Below are the code and all the weights of a small trained network. Each question names an input and a target symbol and asks about switching units off, where a switched-off unit gives its printed mean instead of its output.

import numpy as np


def w(rows, s, z=0):
    codes = np.array(rows[::2]) - 128.0
    scale = np.full(codes.shape[1], s)
    scale[-1] = z or s
    return codes * scale


def softmax(a):
    e = np.exp(a - a.max(-1, keepdims=True))
    return e / e.sum(-1, keepdims=True)


def log_softmax(a):
    a = a - a.max(-1, keepdims=True)
    return a - np.log(np.exp(a).sum(-1, keepdims=True))


def net(x, mask):
    ids = ['αβγδεζηθλμξπστφψ'.index(c) for c in x.split()]
    T = len(ids)
    res = E[ids] + P[:T]
    u = 0
    for l in range(2):
        r = res
        for j in range(3):
            rows = slice(2 * j, 2 * j + 2)
            q, k, v = (r @ M[l][rows].T for M in (Q, K, V))
            z = softmax(np.where(np.tri(T) > 0, q @ k.T / 2**0.5, -1e9)) @ v
            o = O[l][rows]
            res = res + np.where(mask[u + j], z, o[:, -1]) @ o[:, :-1]
        u += 3
    return log_softmax(res[-1] @ U[:, :-1].T + U[:, -1])


Q, K, V, O = {}, {}, {}, {}
E = w([
[115,123,91,153],'α',
[116,111,105,251],'β',
[86,78,113,137],'γ',
[152,105,127,112],'δ',
[74,113,98,187],'ε',
[142,108,106,104],'ζ',
[123,105,97,155],'η',
[168,43,62,203],'θ',
[36,121,159,106],'λ',
[116,156,98,54],'μ',
[128,85,99,151],'ξ',
[78,147,117,125],'π',
[74,208,130,84],'σ',
[58,205,115,117],'τ',
[116,179,26,149],'φ',
[96,150,171,185],'ψ',
],0.015)
P = w([
[101,153,136,26],'0',
[98,131,142,255],'1',
[101,130,123,231],'2',
[112,122,119,195],'3',
[111,137,118,196],'4',
[110,140,120,173],'5',
[121,128,92,175],'6',
[103,162,128,181],'7',
[86,173,107,161],'8',
[69,179,115,151],'9',
[105,158,86,187],'10',
[101,168,125,178],'11',
[119,152,137,203],'12',
],0.0078)
Q[0] = w([
[253,110,80,83],'0.h0',
[198,130,142,84],'0.h0',
[77,176,40,208],'0.h1',
[47,251,166,72],'0.h1',
[243,114,247,67],'0.h2',
[106,155,81,14],'0.h2',
],0.0061)
K[0] = w([
[78,132,157,134],'0.h0',
[169,87,151,122],'0.h0',
[125,128,74,104],'0.h1',
[185,55,59,123],'0.h1',
[157,1,130,251],'0.h2',
[40,211,128,144],'0.h2',
],0.0067)
V[0] = w([
[129,222,126,94],'0.h0',
[184,90,96,130],'0.h0',
[199,193,87,177],'0.h1',
[70,91,203,62],'0.h1',
[45,254,132,92],'0.h2',
[41,143,145,237],'0.h2',
],0.0095)
O[0] = w([
[152,150,90,128,45],'0.h0',
[117,78,89,113,137],'0.h0',
[168,131,84,174,160],'0.h1',
[92,149,154,98,29],'0.h1',
[197,147,167,132,215],'0.h2',
[99,197,156,247,254],'0.h2',
],0.012,0.005)
Q[1] = w([
[130,88,170,94],'1.h0',
[134,71,142,7],'1.h0',
[103,161,115,214],'1.h1',
[138,121,115,84],'1.h1',
[103,119,97,53],'1.h2',
[133,102,120,176],'1.h2',
],0.012)
K[1] = w([
[107,3,143,131],'1.h0',
[114,36,198,143],'1.h0',
[77,33,111,94],'1.h1',
[161,225,145,97],'1.h1',
[216,115,75,195],'1.h2',
[166,138,174,67],'1.h2',
],0.0073)
V[1] = w([
[17,165,255,110],'1.h0',
[42,63,128,159],'1.h0',
[166,144,240,109],'1.h1',
[172,173,210,249],'1.h1',
[182,112,69,162],'1.h2',
[138,132,201,63],'1.h2',
],0.008)
O[1] = w([
[79,133,193,91,95],'1.h0',
[65,132,151,183,80],'1.h0',
[141,158,70,125,2],'1.h1',
[97,220,120,93,174],'1.h1',
[155,125,160,204,64],'1.h2',
[92,73,106,2,153],'1.h2',
],0.008,0.0073)
U = w([
[137,135,96,149,151],'α',
[119,186,81,198,1],'β',
[110,160,86,164,114],'γ',
[177,78,94,135,34],'δ',
[81,77,15,180,207],'ε',
[210,140,157,140,183],'ζ',
[236,139,3,172,134],'η',
[89,100,106,141,236],'θ',
[185,51,165,196,172],'λ',
[214,63,101,115,113],'μ',
[62,115,9,106,47],'ξ',
[134,117,81,157,31],'π',
[246,137,178,113,205],'σ',
[150,75,66,136,88],'τ',
[226,103,126,110,199],'φ',
[142,124,69,134,85],'ψ',
],0.005,0.0031)

Each question gives the input, a string of symbols that net reads in full, and the target symbol t.
The units are the heads (2 rows each of Q, K, V and O). Each row of codes is followed by its name. A weight is (code - 128) times the scale printed after its matrix; where a second scale follows, it is the last column's (O and U).
mask holds one flag per head, layer by layer. A switched-off head (its flag False) gives its mean, the last column of its rows in O, instead of its output. The means were averaged over made-up inputs and are rounded, as every weight is.
A unit's drop is (log p(t) with every unit on - log p(t) with that unit switched off) / (log p(t) with every unit on - log p(t) with every unit switched off).
The circuit of an input: a set's keep is (log p(t) with only the set's units on - log p(t) with every unit switched off) / (log p(t) with every unit on - log p(t) with every unit switched off). Starting from all 6 units, units are removed one at a time, each time the one whose removal leaves the highest keep (on an exact tie, the one counted first), for as long as the keep stays at least 0.8.
circuit, biggest first: the units of the circuit, biggest drop first
unit that matters most: the unit with the biggest drop
which heads matter: for each layer, one digit per head in row order, 1 if its drop is at least 0.15 and else 0, layers parted by /
drop of u: that unit's drop, to one decimal
input θ π ε β ε σ θ θ σ φ γ φ α, target λ: circuit, biggest first : (0.h2, 1.h1)
input θ θ θ η θ β β φ φ θ ξ ε ε, target λ: circuit, biggest first : (0.h2, 1.h1, 1.h2)
input γ θ φ σ φ, target η: circuit, biggest first : (1.h0, 0.h1, 0.h2)
input β ε γ, target β: which heads matter : 001 / 011
input φ ξ δ ε θ ξ λ γ β π η, target η: circuit, biggest first : (1.h0, 0.h0, 0.h2, 0.h1)
input θ φ ε φ μ θ π, target λ: which heads matter : 001 / 011
input θ θ θ θ ψ η, target λ: circuit, biggest first : (0.h2, 1.h1, 1.h2, 0.h0)
input φ β δ σ, target η: circuit, biggest first : (1.h0, 0.h0, 0.h1, 0.h2)
input θ β λ, target λ: unit that matters most : 0.h2
input θ φ η θ φ π τ, target λ: circuit, biggest first : (0.h2, 1.h1, 1.h2)
input θ β θ γ η θ β θ π β δ, target λ: circuit, biggest first : (0.h2, 1.h1, 1.h2, 0.h0)
input β σ π β ε θ δ π φ θ θ φ, target η: which heads matter : 010 / 100
input θ α θ, target λ: circuit, biggest first : (1.h1, 0.h2, 1.h2, 0.h0)
input θ β η μ π λ φ α β λ β β, target λ: circuit, biggest first : (0.h2, 1.h1)
input φ θ ζ, target η: unit that matters most : 1.h0
input θ φ θ γ, target λ: circuit, biggest first : (0.h2, 1.h1, 1.h2)
input φ τ θ θ ξ τ ζ μ θ, target η: circuit, biggest first : (1.h0, 0.h0, 0.h1, 1.h2)
input λ τ θ σ θ θ θ θ, target ξ: circuit, biggest first : (1.h2, 0.h1, 1.h1)
input λ θ β θ θ, target ξ: which heads matter : 010 / 001
input φ β φ θ θ μ μ, target η: unit that matters most : 1.h0
input θ τ θ θ θ θ γ π ξ, target λ: circuit, biggest first : (0.h2, 1.h1, 1.h2, 0.h0)
input φ λ θ ψ θ λ τ, target η: which heads matter : 111 / 100
input θ θ θ τ γ ε ε, target λ: which heads matter : 001 / 011
input β λ β ε θ η ε δ β β β τ, target β: circuit, biggest first : (1.h1, 0.h2)
input θ ζ θ δ, target λ: which heads matter : 101 / 011
input θ β φ ψ θ β γ β θ α θ ε ξ, target λ: drop of 0.h2 : 0.9
input φ β θ, target η: drop of 0.h0 : 0.1
input θ φ δ θ σ, target λ: drop of 0.h2 : 0.9
input θ γ φ γ ψ, target λ: drop of 1.h0 : 0.0
